Below are the code and all the weights of a small trained network. Each question names an input and a target symbol and asks about switching units off, where a switched-off unit gives its printed mean instead of its output.

import numpy as np


def w(rows, s, z=0):
    codes = np.array(rows[::2]) - 128.0
    scale = np.full(codes.shape[1], s)
    scale[-1] = z or s
    return codes * scale


def f(y):
    return y / 2 * (1 + np.tanh(0.7978845608 * (y + 0.044715 * y**3)))


def softmax(a):
    e = np.exp(a - a.max(-1, keepdims=True))
    return e / e.sum(-1, keepdims=True)


def log_softmax(a):
    a = a - a.max(-1, keepdims=True)
    return a - np.log(np.exp(a).sum(-1, keepdims=True))


def net(x, mask):
    ids = ['αγδζηλμσψω'.index(c) for c in x.split()]
    T = len(ids)
    res = E[ids] + P[:T]
    u = 0
    for l in range(2):
        r = res
        for j in range(2):
            rows = slice(2 * j, 2 * j + 2)
            q, k, v = (r @ M[l][rows].T for M in (Q, K, V))
            z = softmax(np.where(np.tri(T) > 0, q @ k.T / 2**0.5, -1e9)) @ v
            o = O[l][rows]
            res = res + np.where(mask[u + j], z, o[:, -1]) @ o[:, :-1]
        u += 2
        y = f(res @ A[l][:, :-1].T + A[l][:, -1])
        res = res + np.where(mask[u : u + 12], y, B[l][:, -1]) @ B[l][:, :-1]
        u += 12
    return log_softmax(res[-1] @ U[:, :-1].T + U[:, -1])


Q, K, V, O, A, B = {}, {}, {}, {}, {}, {}
E = w([
[182,159,145,138,84,106,113,126,138],'α',
[125,126,170,28,71,163,159,201,165],'γ',
[185,95,68,89,61,128,157,122,107],'δ',
[104,144,250,142,142,169,85,139,79],'ζ',
[169,180,150,140,128,177,111,51,109],'η',
[108,146,149,109,92,79,43,102,134],'λ',
[164,176,141,103,127,193,127,135,239],'μ',
[129,148,82,168,161,122,177,126,108],'σ',
[141,87,194,147,121,157,138,90,126],'ψ',
[120,209,158,101,95,47,166,72,198],'ω',
],0.022)
P = w([
[183,71,93,201,201,156,117,54,253],'0',
[107,106,154,154,107,138,123,196,123],'1',
[155,134,151,178,110,110,173,139,124],'2',
[145,127,147,189,73,108,182,129,157],'3',
[177,168,137,224,114,99,247,66,138],'4',
[118,84,7,176,103,139,173,112,95],'5',
[134,107,78,153,12,68,254,69,181],'6',
],0.0074)
Q[0] = w([
[125,88,112,84,254,75,76,112,126],'L0H0',
[156,125,54,92,163,89,169,156,124],'L0H0',
[84,177,166,145,125,184,111,80,201],'L0H1',
[123,116,90,147,141,76,129,170,176],'L0H1',
],0.0073)
K[0] = w([
[2,171,164,119,155,155,202,164,65],'L0H0',
[121,171,14,209,94,129,167,201,62],'L0H0',
[165,185,46,247,193,178,129,78,172],'L0H1',
[175,92,64,49,190,100,178,200,215],'L0H1',
],0.0051)
V[0] = w([
[116,123,107,13,61,186,103,197,133],'L0H0',
[182,114,72,165,110,163,134,162,112],'L0H0',
[97,163,78,156,171,137,147,253,148],'L0H1',
[177,190,81,92,190,119,158,26,201],'L0H1',
],0.0075)
O[0] = w([
[213,177,163,120,232,101,213,101,118,74],'L0H0',
[174,85,120,157,189,134,80,1,98,79],'L0H0',
[92,195,62,103,158,118,172,3,140,47],'L0H1',
[91,91,86,69,157,123,68,181,192,255],'L0H1',
],0.0099,0.0087)
A[0] = w([
[102,82,143,67,143,59,128,175,189,140],'L0N0',
[213,134,65,152,150,75,181,132,109,106],'L0N1',
[211,147,219,55,151,254,56,126,163,68],'L0N2',
[173,179,178,129,79,87,156,104,83,102],'L0N3',
[144,79,162,147,158,105,71,127,124,170],'L0N4',
[106,166,77,146,122,99,140,197,156,53],'L0N5',
[151,144,154,131,153,90,89,109,191,136],'L0N6',
[96,150,99,124,188,118,171,137,124,89],'L0N7',
[83,124,207,116,83,213,59,86,122,229],'L0N8',
[149,169,179,191,142,152,107,160,105,252],'L0N9',
[75,82,142,140,128,104,82,132,105,68],'L0N10',
[159,142,113,91,63,171,129,134,99,189],'L0N11',
],0.0085,0.0033)
B[0] = w([
[150,163,63,68,182,191,108,121,22,249],'L0N0',
[119,148,144,130,149,173,155,141,112,139],'L0N1',
[82,78,65,210,141,65,164,99,84,185],'L0N2',
[96,109,105,97,174,171,33,190,102,142],'L0N3',
[194,113,151,115,70,140,90,104,87,144],'L0N4',
[68,117,137,37,159,176,162,60,124,182],'L0N5',
[154,122,32,52,94,89,137,82,45,160],'L0N6',
[103,92,241,67,164,211,97,104,114,128],'L0N7',
[159,90,36,117,135,88,156,176,139,190],'L0N8',
[108,139,89,114,3,67,133,105,102,150],'L0N9',
[115,110,182,174,77,199,128,164,103,151],'L0N10',
[183,164,43,167,144,95,158,179,227,159],'L0N11',
],0.0071,0.018)
Q[1] = w([
[167,253,165,107,219,77,6,218,118],'L1H0',
[126,133,219,168,155,211,194,108,93],'L1H0',
[176,112,26,100,85,124,134,170,121],'L1H1',
[169,139,103,111,150,209,166,106,164],'L1H1',
],0.0044)
K[1] = w([
[45,197,57,207,153,94,206,160,117],'L1H0',
[180,220,229,136,158,127,130,158,247],'L1H0',
[216,64,80,143,224,249,3,24,136],'L1H1',
[162,158,77,138,144,67,146,160,221],'L1H1',
],0.0037)
V[1] = w([
[54,113,118,203,107,231,151,191,199],'L1H0',
[120,177,111,11,111,206,38,177,81],'L1H0',
[25,233,55,153,118,125,129,116,222],'L1H1',
[79,101,25,166,246,114,3,171,144],'L1H1',
],0.0055)
O[1] = w([
[64,108,177,122,127,57,231,118,72,128],'L1H0',
[149,130,133,107,77,118,170,82,112,254],'L1H0',
[197,121,97,102,172,56,108,92,8,126],'L1H1',
[106,180,185,131,55,63,181,26,183,223],'L1H1',
],0.011,0.022)
A[1] = w([
[185,74,117,222,80,114,154,128,120,85],'L1N0',
[136,85,176,122,135,84,176,111,122,42],'L1N1',
[152,176,84,115,112,109,212,159,150,125],'L1N2',
[112,82,174,145,104,179,42,194,105,6],'L1N3',
[210,136,151,121,124,127,126,90,147,142],'L1N4',
[152,72,173,167,146,90,160,147,124,188],'L1N5',
[194,92,201,159,133,154,103,147,183,120],'L1N6',
[86,32,104,87,187,134,147,103,188,131],'L1N7',
[125,108,54,104,174,104,72,122,160,150],'L1N8',
[101,138,191,173,33,150,102,183,91,179],'L1N9',
[173,133,134,163,164,109,107,126,84,57],'L1N10',
[254,119,146,179,76,123,126,172,115,175],'L1N11',
],0.0075,0.0025)
B[1] = w([
[55,105,84,74,192,191,101,156,173,189],'L1N0',
[115,56,82,172,113,126,112,57,93,182],'L1N1',
[139,74,143,95,247,156,88,125,125,252],'L1N2',
[195,45,145,144,140,101,110,109,97,140],'L1N3',
[130,130,201,115,181,116,72,153,144,178],'L1N4',
[176,108,88,90,119,88,160,122,75,140],'L1N5',
[202,79,175,104,112,80,148,137,78,134],'L1N6',
[202,141,155,205,110,81,199,152,134,141],'L1N7',
[216,201,159,156,131,159,121,126,54,143],'L1N8',
[136,156,173,108,163,119,146,191,89,182],'L1N9',
[108,87,101,152,97,129,127,111,156,126],'L1N10',
[21,137,156,141,179,95,2,111,80,168],'L1N11',
],0.0072,0.02)
U = w([
[220,157,189,143,84,71,75,137,173,109],'α',
[164,104,167,93,170,111,220,175,153,220],'γ',
[206,115,143,125,172,200,74,142,122,253],'δ',
[116,163,106,127,146,88,160,185,60,133],'ζ',
[123,123,47,120,102,122,75,144,188,75],'η',
[253,156,162,142,10,112,95,176,156,250],'λ',
[183,144,59,170,135,56,170,125,122,14],'μ',
[113,155,162,192,54,204,194,82,137,172],'σ',
[172,39,188,103,101,197,123,95,83,30],'ψ',
[126,182,131,60,111,154,109,172,159,122],'ω',
],0.0062,0.0023)

Each question gives the input, a string of symbols that net reads in full, and the target symbol t.
The units are the heads (2 rows each of Q, K, V and O) and the neurons (one row each of A and B). Each row of codes is followed by its name. A weight is (code - 128) times the scale printed after its matrix; where a second scale follows, it is the last column's (O, A, B and U).
mask holds one flag per unit, layer by layer, with each layer's heads first. A switched-off unit (its flag False) gives its mean, the last column of its rows in O or B, instead of its output. The means were averaged over made-up inputs and are rounded, as every weight is.
A unit's drop is (log p(t) with every unit on - log p(t) with that unit switched off) / (log p(t) with every unit on - log p(t) with every unit switched off).
The circuit of an input: a set's keep is (log p(t) with only the set's units on - log p(t) with every unit switched off) / (log p(t) with every unit on - log p(t) with every unit switched off). Starting from the 12 units with the biggest drops (on a tie, the unit counted first), units are removed one at a time, each time the one whose removal leaves the highest keep (on an exact tie, the one counted first), for as long as the keep stays at least 0.8.
circuit, biggest first: the units of the circuit, biggest drop first
most important unit: the unit with the biggest drop
top k neurons: the k neurons with the biggest drops, biggest first
heads that matter: for each layer, one digit per head in row order, 1 if its drop is at least 0.15 and else 0, layers parted by /
input ψ γ γ, target γ: heads that matter : 00 / 11
input ω η ψ ζ, target ζ: heads that matter : 10 / 00
input ω η α, target ψ: top neuron : [L0N0]
input γ ω ω α, target δ: circuit, biggest first : [L1H1 L1H0 L0H0]
input σ γ ω μ, target μ: circuit, biggest first : [L0N2 L1H1 L0H1]
input ψ ω σ α, target γ: heads that matter : 11 / 11
input η η δ γ ψ ω α, target α: heads that matter : 01 / 00
input γ ζ ω α η, target δ: top 2 neurons : [L1N8 L0N9]
input η η η, target σ: top 2 neurons : [L0N10 L0N2]
input η ζ δ ω ω γ γ, target σ: circuit, biggest first : [L0H1 L1H1]
input γ ζ μ α γ γ, target δ: circuit, biggest first : [L0H0 L1H1 L1H0]
input η μ α, target σ: circuit, biggest first : [L0H1 L1H1 L0N8]
input η ζ γ ω ω ω, target σ: circuit, biggest first : [L1H1 L0H1 L0H0 L0N8]
input γ λ δ ω ω ω η, target δ: circuit, biggest first : [L1H0 L0H0]
input σ ω η ζ, target ζ: heads that matter : 00 / 00
input γ ζ σ, target δ: circuit, biggest first : [L0H0 L1H0 L0H1]
input γ γ ψ γ ψ, target δ: circuit, biggest first : [L0H0 L1H0]
input μ ψ ζ ψ μ, target α: circuit, biggest first : [L0H1 L1H1 L1N4 L1N0]
input σ η μ α γ, target μ: heads that matter : 11 / 01
input ψ γ ψ η, target γ: top 2 neurons : [L1N9 L0N0]
input μ γ α ω μ ω γ, target α: heads that matter : 11 / 11
input ω γ γ ζ α, target α: heads that matter : 01 / 01
input ζ γ ω ω η, target ζ: top 4 neurons : [L0N2 L0N9 L0N0 L0N8]
input ω γ σ, target ψ: heads that matter : 10 / 11
input η ζ ω α, target σ: circuit, biggest first : [L1H1 L0H1 L0H0]
input α γ ζ λ, target λ: top 3 neurons : [L1N2 L1N0 L0N2]
input δ η ω, target λ: most important unit : L0H0
